Below is a small trained network, with its code and all its weights. Each question gives an input and a target symbol and asks what happens when units are switched off, that is, made to give their printed mean instead of their output.

import numpy as np


def w(rows, s, z=0):
    codes = np.array(rows[::2]) - 128.0
    scale = np.full(codes.shape[1], s)
    scale[-1] = z or s
    return codes * scale


def norm(h):
    return h / np.sqrt((h * h).mean(-1, keepdims=True) + 1e-5)


def f(y):
    return np.maximum(y, 0)


def softmax(a):
    e = np.exp(a - a.max(-1, keepdims=True))
    return e / e.sum(-1, keepdims=True)


def log_softmax(a):
    a = a - a.max(-1, keepdims=True)
    return a - np.log(np.exp(a).sum(-1, keepdims=True))


def net(x, mask):
    ids = ['δλμξσω'.index(c) for c in x.split()]
    T = len(ids)
    res = E[ids] + P[:T]
    r = norm(res)
    for j in range(2):
        rows = slice(3 * j, 3 * j + 3)
        q, k, v = (r @ M[0][rows].T for M in (Q, K, V))
        z = softmax(np.where(np.tri(T) > 0, q @ k.T / 3**0.5, -1e9)) @ v
        o = O[0][rows]
        res = res + np.where(mask[j], z, o[:, -1]) @ o[:, :-1]
    y = f(norm(res) @ A[0][:, :-1].T + A[0][:, -1])
    res = res + np.where(mask[2:26], y, B[0][:, -1]) @ B[0][:, :-1]
    return log_softmax(norm(res)[-1] @ U[:, :-1].T + U[:, -1])


Q, K, V, O, A, B = {}, {}, {}, {}, {}, {}
E = w([
[155,209,138,116],'δ',
[83,218,116,61],'λ',
[216,122,199,125],'μ',
[144,222,106,82],'ξ',
[224,152,118,91],'σ',
[61,26,200,3],'ω',
],0.006)
P = w([
[137,140,184,89],'0',
[123,172,73,36],'1',
[34,63,2,182],'2',
[129,177,185,114],'3',
[160,110,75,102],'4',
[76,79,8,135],'5',
[96,195,204,168],'6',
[173,73,107,118],'7',
[136,96,7,76],'8',
],0.0086)
Q[0] = w([
[124,159,201,120],'h0',
[121,8,33,148],'h0',
[128,142,121,27],'h0',
[110,135,134,199],'h1',
[27,54,47,65],'h1',
[108,86,1,35],'h1',
],0.0084)
K[0] = w([
[164,47,86,90],'h0',
[143,150,154,226],'h0',
[121,131,56,186],'h0',
[133,117,129,122],'h1',
[103,173,251,166],'h1',
[120,184,148,187],'h1',
],0.014)
V[0] = w([
[192,68,130,158],'h0',
[174,204,166,209],'h0',
[134,171,231,150],'h0',
[130,22,192,65],'h1',
[2,124,196,114],'h1',
[152,205,114,57],'h1',
],0.008)
O[0] = w([
[107,139,90,43,80],'h0',
[54,188,68,180,110],'h0',
[53,180,105,140,119],'h0',
[147,135,126,2,117],'h1',
[93,122,221,115,100],'h1',
[203,106,151,180,253],'h1',
],0.0078,0.006)
A[0] = w([
[175,198,108,198,179],'n0',
[197,93,95,108,162],'n1',
[168,127,114,101,168],'n2',
[126,79,161,184,234],'n3',
[149,91,25,193,193],'n4',
[36,102,135,233,28],'n5',
[61,181,101,29,163],'n6',
[86,175,203,93,192],'n7',
[145,214,86,86,161],'n8',
[187,124,62,155,126],'n9',
[140,28,2,157,174],'n10',
[88,3,75,101,188],'n11',
[116,92,124,48,49],'n12',
[89,111,158,187,131],'n13',
[114,132,220,160,172],'n14',
[86,49,163,89,117],'n15',
[154,171,120,167,114],'n16',
[123,183,150,142,81],'n17',
[93,75,33,126,139],'n18',
[187,148,224,159,86],'n19',
[47,156,50,103,196],'n20',
[171,72,157,154,1],'n21',
[203,152,133,62,164],'n22',
[49,105,154,170,136],'n23',
],0.0095,0.0042)
B[0] = w([
[141,149,119,84,247],'n0',
[91,159,116,73,233],'n1',
[79,185,86,126,195],'n2',
[87,129,101,57,205],'n3',
[136,90,164,93,254],'n4',
[72,187,182,97,155],'n5',
[91,75,90,223,151],'n6',
[169,80,133,167,155],'n7',
[104,91,89,133,178],'n8',
[113,133,142,90,226],'n9',
[240,100,182,152,248],'n10',
[147,196,41,137,179],'n11',
[99,198,83,155,141],'n12',
[128,130,184,87,150],'n13',
[156,65,151,128,171],'n14',
[140,147,125,77,147],'n15',
[127,158,80,120,176],'n16',
[176,118,140,124,137],'n17',
[158,156,113,206,179],'n18',
[96,130,65,175,206],'n19',
[62,116,103,178,168],'n20',
[30,152,1,71,152],'n21',
[83,118,123,116,233],'n22',
[102,156,183,116,143],'n23',
],0.0082,0.0078)
U = w([
[76,241,217,195,205],'δ',
[164,96,222,153,206],'λ',
[75,66,93,254,203],'μ',
[250,136,95,196,88],'ξ',
[59,209,28,67,4],'σ',
[98,58,206,23,142],'ω',
],0.0067,0.0017)

Each question gives the input, a string of symbols that net reads in full, and the target symbol t.
The units are the heads (3 rows each of Q, K, V and O) and the neurons (one row each of A and B). Each row of codes is followed by its name. A weight is (code - 128) times the scale printed after its matrix; where a second scale follows, it is the last column's (O, A, B and U).
mask holds one flag per unit, heads first, then neurons. A switched-off unit (its flag False) gives its mean, the last column of its rows in O or B, instead of its output. The means were averaged over made-up inputs and are rounded, as every weight is.
A unit's drop is (log p(t) with every unit on - log p(t) with that unit switched off) / (log p(t) with every unit on - log p(t) with every unit switched off).
The circuit of an input: a set's keep is (log p(t) with only the set's units on - log p(t) with every unit switched off) / (log p(t) with every unit on - log p(t) with every unit switched off). Starting from the 12 units with the biggest drops (on a tie, the unit counted first), units are removed one at a time, each time the one whose removal leaves the highest keep (on an exact tie, the one counted first), for as long as the keep stays at least 0.8.
units of the circuit, in order: the units of the circuit, biggest drop first
top k neurons: the k neurons with the biggest drops, biggest first
which heads matter: for each layer, one digit per head in row order, 1 if its drop is at least 0.15 and else 0, layers parted by /
input ω λ ω ξ λ σ, target λ: top 3 neurons : n10, n4, n2
input σ σ δ δ λ σ σ ξ ξ, target ξ: units of the circuit, in order : n10, h1
input σ σ σ, target ξ: units of the circuit, in order : n10
input σ λ ω σ δ σ ξ ξ μ, target δ: units of the circuit, in order : h0, h1, n5
input σ σ δ λ δ σ σ ω, target σ: top 4 neurons : n21, n11, n3, n4
input μ σ σ δ σ δ μ λ λ, target μ: units of the circuit, in order : h1, n6, n20
input δ σ σ λ ξ δ λ ω μ, target ω: which heads matter : 11
input δ δ ω, target δ: top 2 neurons : n5, n11
input λ ω σ ω ξ λ σ δ ω, target ξ: units of the circuit, in order : n10, n11, h1
input σ δ μ ξ δ ξ, target λ: which heads matter : 01
input ω σ σ σ σ ω, target ξ: units of the circuit, in order : n10, n11
input μ λ δ μ μ δ μ μ ω, target μ: units of the circuit, in order : n6, h0, n18
input μ μ σ λ σ ω λ ξ λ, target ω: which heads matter : 01
input σ δ σ δ ξ λ, target δ: which heads matter : 11
input σ σ δ σ μ ξ, target ξ: units of the circuit, in order : n10
input ξ ω σ ξ, target ω: which heads matter : 10
input ω μ μ ξ μ λ, target λ: which heads matter : 01
input ξ σ σ, target λ: units of the circuit, in order : n10, n4
input λ μ σ, target ω: which heads matter : 11
input σ ω δ, target ξ: units of the circuit, in order : n10
input ξ μ δ μ ξ δ, target μ: top 2 neurons : n20, n6
input μ μ σ μ ξ μ, target μ: which heads matter : 11
